Below are the code and all the weights of a small trained network. Each question names an input and a target symbol and asks about switching units off, where a switched-off unit gives its printed mean instead of its output.

import numpy as np


def w(rows, s, z=0):
    codes = np.array(rows[::2]) - 128.0
    scale = np.full(codes.shape[1], s)
    scale[-1] = z or s
    return codes * scale


def softmax(a):
    e = np.exp(a - a.max(-1, keepdims=True))
    return e / e.sum(-1, keepdims=True)


def log_softmax(a):
    a = a - a.max(-1, keepdims=True)
    return a - np.log(np.exp(a).sum(-1, keepdims=True))


def net(x, mask):
    ids = ['αβγεηξτψ'.index(c) for c in x.split()]
    T = len(ids)
    res = E[ids] + P[:T]
    u = 0
    for l in range(3):
        r = res
        for j in range(2):
            rows = slice(4 * j, 4 * j + 4)
            q, k, v = (r @ M[l][rows].T for M in (Q, K, V))
            z = softmax(np.where(np.tri(T) > 0, q @ k.T / 4**0.5, -1e9)) @ v
            o = O[l][rows]
            res = res + np.where(mask[u + j], z, o[:, -1]) @ o[:, :-1]
        u += 2
    return log_softmax(res[-1] @ U[:, :-1].T + U[:, -1])


Q, K, V, O = {}, {}, {}, {}
E = w([
[72,91,76],'α',
[139,90,110],'β',
[123,117,99],'γ',
[106,132,95],'ε',
[42,188,72],'η',
[24,228,17],'ξ',
[206,202,141],'τ',
[158,22,1],'ψ',
],0.0065)
P = w([
[33,146,73],'0',
[43,165,205],'1',
[98,202,87],'2',
[49,38,99],'3',
[125,212,68],'4',
[65,13,86],'5',
[158,211,62],'6',
[64,2,68],'7',
[187,209,48],'8',
[44,10,70],'9',
[241,187,41],'10',
[19,15,158],'11',
[229,163,90],'12',
],0.0063)
Q[0] = w([
[68,127,193],'0.h0',
[15,163,93],'0.h0',
[216,76,58],'0.h0',
[43,118,215],'0.h0',
[183,193,46],'0.h1',
[243,202,166],'0.h1',
[114,197,2],'0.h1',
[146,90,228],'0.h1',
],0.0065)
K[0] = w([
[44,112,151],'0.h0',
[126,19,177],'0.h0',
[254,228,148],'0.h0',
[34,121,192],'0.h0',
[244,164,187],'0.h1',
[166,43,217],'0.h1',
[237,241,50],'0.h1',
[9,22,202],'0.h1',
],0.0069)
V[0] = w([
[206,120,187],'0.h0',
[237,175,231],'0.h0',
[146,165,30],'0.h0',
[235,212,198],'0.h0',
[87,51,217],'0.h1',
[154,191,74],'0.h1',
[2,228,8],'0.h1',
[17,169,31],'0.h1',
],0.008)
O[0] = w([
[71,142,62,72],'0.h0',
[37,183,46,52],'0.h0',
[243,120,110,173],'0.h0',
[85,203,45,75],'0.h0',
[25,125,161,72],'0.h1',
[234,172,130,167],'0.h1',
[255,91,214,255],'0.h1',
[227,62,212,220],'0.h1',
],0.0067,0.0079)
Q[1] = w([
[47,84,37],'1.h0',
[97,251,201],'1.h0',
[47,98,66],'1.h0',
[17,244,113],'1.h0',
[17,167,49],'1.h1',
[244,129,90],'1.h1',
[137,133,207],'1.h1',
[254,82,137],'1.h1',
],0.0063)
K[1] = w([
[79,197,223],'1.h0',
[96,2,202],'1.h0',
[54,151,204],'1.h0',
[46,86,237],'1.h0',
[193,59,202],'1.h1',
[176,140,25],'1.h1',
[95,76,79],'1.h1',
[94,211,34],'1.h1',
],0.0069)
V[1] = w([
[152,246,83],'1.h0',
[96,220,216],'1.h0',
[117,3,32],'1.h0',
[114,16,145],'1.h0',
[182,184,137],'1.h1',
[125,124,81],'1.h1',
[153,151,161],'1.h1',
[61,91,151],'1.h1',
],0.0073)
O[1] = w([
[151,246,104,88],'1.h0',
[33,221,214,76],'1.h0',
[221,1,23,76],'1.h0',
[119,13,119,166],'1.h0',
[53,145,82,246],'1.h1',
[145,88,107,85],'1.h1',
[88,153,131,206],'1.h1',
[193,131,186,1],'1.h1',
],0.0068,0.0079)
Q[2] = w([
[20,141,144],'2.h0',
[21,125,217],'2.h0',
[230,139,143],'2.h0',
[192,196,126],'2.h0',
[249,152,66],'2.h1',
[245,79,123],'2.h1',
[103,125,47],'2.h1',
[3,148,216],'2.h1',
],0.0058)
K[2] = w([
[87,107,194],'2.h0',
[66,146,212],'2.h0',
[185,176,66],'2.h0',
[180,154,128],'2.h0',
[171,133,2],'2.h1',
[213,172,70],'2.h1',
[122,58,104],'2.h1',
[82,131,223],'2.h1',
],0.0069)
V[2] = w([
[228,117,200],'2.h0',
[218,143,221],'2.h0',
[179,172,96],'2.h0',
[4,127,87],'2.h0',
[89,213,163],'2.h1',
[132,164,229],'2.h1',
[222,65,144],'2.h1',
[222,92,84],'2.h1',
],0.0039)
O[2] = w([
[58,236,138,246],'2.h0',
[56,250,164,227],'2.h0',
[194,191,126,127],'2.h0',
[179,1,157,10],'2.h0',
[90,70,239,50],'2.h1',
[34,153,208,141],'2.h1',
[137,244,52,255],'2.h1',
[207,230,57,217],'2.h1',
],0.0034,0.0073)
U = w([
[132,20,136,169],'α',
[77,47,82,207],'β',
[107,76,106,144],'γ',
[129,88,118,119],'ε',
[172,116,171,87],'η',
[233,167,204,22],'ξ',
[34,255,72,254],'τ',
[212,75,50,37],'ψ',
],0.0068,0.0063)

Each question gives the input, a string of symbols that net reads in full, and the target symbol t.
The units are the heads (4 rows each of Q, K, V and O). Each row of codes is followed by its name. A weight is (code - 128) times the scale printed after its matrix; where a second scale follows, it is the last column's (O and U).
mask holds one flag per head, layer by layer. A switched-off head (its flag False) gives its mean, the last column of its rows in O, instead of its output. The means were averaged over made-up inputs and are rounded, as every weight is.
A unit's drop is (log p(t) with every unit on - log p(t) with that unit switched off) / (log p(t) with every unit on - log p(t) with every unit switched off).
The circuit of an input: a set's keep is (log p(t) with only the set's units on - log p(t) with every unit switched off) / (log p(t) with every unit on - log p(t) with every unit switched off). Starting from all 6 units, units are removed one at a time, each time the one whose removal leaves the highest keep (on an exact tie, the one counted first), for as long as the keep stays at least 0.8.
units of the circuit, in order: the units of the circuit, biggest drop first
heads that matter: for each layer, one digit per head in row order, 1 if its drop is at least 0.15 and else 0, layers parted by /
drop when u is switched off: that unit's drop, to one decimal
input α α α α α τ τ γ ξ ξ α τ τ, target τ: heads that matter -> 11 / 00 / 00
input τ ψ η η τ η η τ τ ε τ η η, target τ: units of the circuit, in order -> (1.h0; 0.h0)
input ψ τ τ ψ, target τ: units of the circuit, in order -> (1.h0; 0.h0; 0.h1)
input β τ η η ξ τ β τ τ α ψ τ γ, target ψ: units of the circuit, in order -> (1.h0; 2.h1)
input ξ τ τ τ γ ξ η η τ γ, target τ: heads that matter -> 10 / 10 / 00
input α τ α ξ ξ γ, target ξ: units of the circuit, in order -> (0.h1; 1.h1; 1.h0)
input β α γ τ η τ ψ α ξ τ, target ψ: heads that matter -> 10 / 10 / 01
input τ η ξ ε, target ξ: heads that matter -> 11 / 10 / 00
input η ξ ξ β, target ξ: units of the circuit, in order -> (0.h1)
input β β α α τ ξ ξ η, target ξ: units of the circuit, in order -> (0.h1; 1.h0; 0.h0)
input β ε τ α ξ τ α ξ ξ α, target ξ: units of the circuit, in order -> (0.h1; 1.h0)
input α β ε α α η ε γ τ τ ε, target τ: units of the circuit, in order -> (0.h0; 0.h1)
input α ξ ψ α ξ α ξ α, target ξ: units of the circuit, in order -> (0.h1; 0.h0)
input η ψ α α τ τ γ β ψ ε, target ψ: units of the circuit, in order -> (1.h0; 2.h1; 0.h0)
input ψ τ α τ ψ ε, target ψ: heads that matter -> 00 / 10 / 01
input ξ γ β ξ ψ τ ξ, target ψ: units of the circuit, in order -> (1.h0; 0.h1)
input α τ η ψ γ β ξ ξ η ξ ξ, target ξ: drop when 0.h0 is switched off -> 0.3
input ξ τ α η τ ψ τ ξ τ ψ ψ τ, target ψ: drop when 1.h1 is switched off -> 0.1
input τ τ ψ β ψ ξ, target ψ: drop when 1.h0 is switched off -> 0.6
